Here is a tiny trained network, its code and every weight. The questions are about switching its units off for an input and a class, where a switched-off unit gives its printed mean instead of its output.

import numpy as np


def w(rows, s, z=0):
    codes = np.array(rows[::2]) - 128.0
    scale = np.full(codes.shape[1], s)
    scale[-1] = z or s
    return codes * scale


def norm(h):
    return h / np.sqrt((h * h).mean(-1, keepdims=True) + 1e-5)


def f(y):
    return np.maximum(y, 0)


def log_softmax(a):
    a = a - a.max(-1, keepdims=True)
    return a - np.log(np.exp(a).sum(-1, keepdims=True))


def net(x, mask):
    res = np.array(x, float).reshape(1, 7) / 4 @ E
    u = 0
    for l in range(2):
        y = f(norm(res) @ A[l][:, :-1].T + A[l][:, -1])
        res = res + np.where(mask[u : u + 12], y, B[l][:, -1]) @ B[l][:, :-1]
        u += 12
    return log_softmax(norm(res)[-1] @ U[:, :-1].T + U[:, -1])


A, B = {}, {}
E = w([
[130,129,122],'x0',
[139,115,138],'x1',
[134,129,129],'x2',
[1,27,144],'x3',
[144,90,166],'x4',
[100,212,187],'x5',
[94,237,162],'x6',
],0.007)
A[0] = w([
[44,125,190,156],'L0N1',
[131,76,227,78],'L0N2',
[168,50,25,161],'L0N3',
[123,157,16,91],'L0N4',
[182,156,135,45],'L0N5',
[192,227,245,128],'L0N6',
[101,141,85,249],'L0N7',
[19,148,117,45],'L0N8',
[33,117,172,144],'L0N9',
[237,91,98,70],'L0N10',
[98,72,55,255],'L0N11',
[165,175,142,87],'L0N12',
],0.011,0.0017)
B[0] = w([
[232,163,145,203],'L0N1',
[137,149,116,169],'L0N2',
[63,115,187,220],'L0N3',
[243,146,137,169],'L0N4',
[148,101,81,175],'L0N5',
[10,78,67,253],'L0N6',
[241,91,234,164],'L0N7',
[212,105,116,190],'L0N8',
[194,77,245,206],'L0N9',
[153,169,228,206],'L0N10',
[70,8,215,203],'L0N11',
[33,85,1,183],'L0N12',
],0.0056,0.007)
A[1] = w([
[68,91,174,191],'L1N1',
[181,119,46,120],'L1N2',
[90,219,102,50],'L1N3',
[130,175,101,113],'L1N4',
[94,226,101,151],'L1N5',
[181,100,22,168],'L1N6',
[179,149,115,74],'L1N7',
[153,80,110,141],'L1N8',
[127,160,254,153],'L1N9',
[60,153,146,253],'L1N10',
[105,94,33,72],'L1N11',
[153,65,98,103],'L1N12',
],0.012,0.004)
B[1] = w([
[147,249,152,227],'L1N1',
[163,175,76,172],'L1N2',
[25,127,176,180],'L1N3',
[39,97,161,163],'L1N4',
[57,103,85,204],'L1N5',
[230,160,142,190],'L1N6',
[175,114,181,148],'L1N7',
[26,136,159,173],'L1N8',
[225,191,36,254],'L1N9',
[174,146,28,204],'L1N10',
[255,237,112,174],'L1N11',
[69,115,127,164],'L1N12',
],0.0067,0.0069)
U = w([
[186,114,182,53],'0',
[156,210,76,85],'1',
[8,109,126,253],'2',
],0.014,0.0026)

Each question gives the input, the list of numbers given to net, and the class t.
The units are the neurons (one row each of A and B). Each row of codes is followed by its name. A weight is (code - 128) times the scale printed after its matrix; where a second scale follows, it is the last column's (A, B and U).
mask holds one flag per neuron, layer by layer. A switched-off neuron (its flag False) gives its mean, the last column of its row in B, instead of its output. The means were averaged over made-up inputs and are rounded, as every weight is.
A unit's drop is (log p(t) with every unit on - log p(t) with that unit switched off) / (log p(t) with every unit on - log p(t) with every unit switched off).
The circuit of an input: a set's keep is (log p(t) with only the set's units on - log p(t) with every unit switched off) / (log p(t) with every unit on - log p(t) with every unit switched off). Starting from the 12 units with the biggest drops (on a tie, the unit counted first), units are removed one at a time, each time the one whose removal leaves the highest keep (on an exact tie, the one counted first), for as long as the keep stays at least 0.8.
circuit, biggest first: the units of the circuit, biggest drop first
top k neurons: the k neurons with the biggest drops, biggest first
k most important neurons of layer l: the k neurons of layer l with the biggest drops, biggest first
drop of u: that unit's drop, to one decimal
input [6,-4,-7,-1,7,6,6], class 2: circuit, biggest first : L0N6
input [-6,-7,-2,1,6,-8,0], class 2: 2 most important neurons of layer 1 : L1N6, L1N11
input [0,6,0,4,-8,-7,1], class 0: top 3 neurons : L0N6, L0N7, L0N12
input [8,8,-4,-1,8,5,4], class 2: 2 most important neurons of layer 1 : L1N9, L1N6
input [0,2,4,2,3,-2,-4], class 2: 4 most important neurons of layer 0 : L0N1, L0N9, L0N7, L0N4
input [0,6,-7,7,4,-7,4], class 0: 4 most important neurons of layer 0 : L0N6, L0N9, L0N12, L0N1
input [-2,-5,8,5,-7,-8,2], class 0: top 2 neurons : L0N6, L0N7
input [7,-8,8,4,5,4,1], class 1: top 2 neurons : L1N9, L0N11
input [7,6,-7,-5,-2,8,7], class 2: drop of L0N6 : 0.1
input [-8,-5,-8,3,4,6,3], class 1: drop of L1N9 : 0.5
input [7,3,5,-1,8,5,7], class 2: drop of L0N6 : 1.0
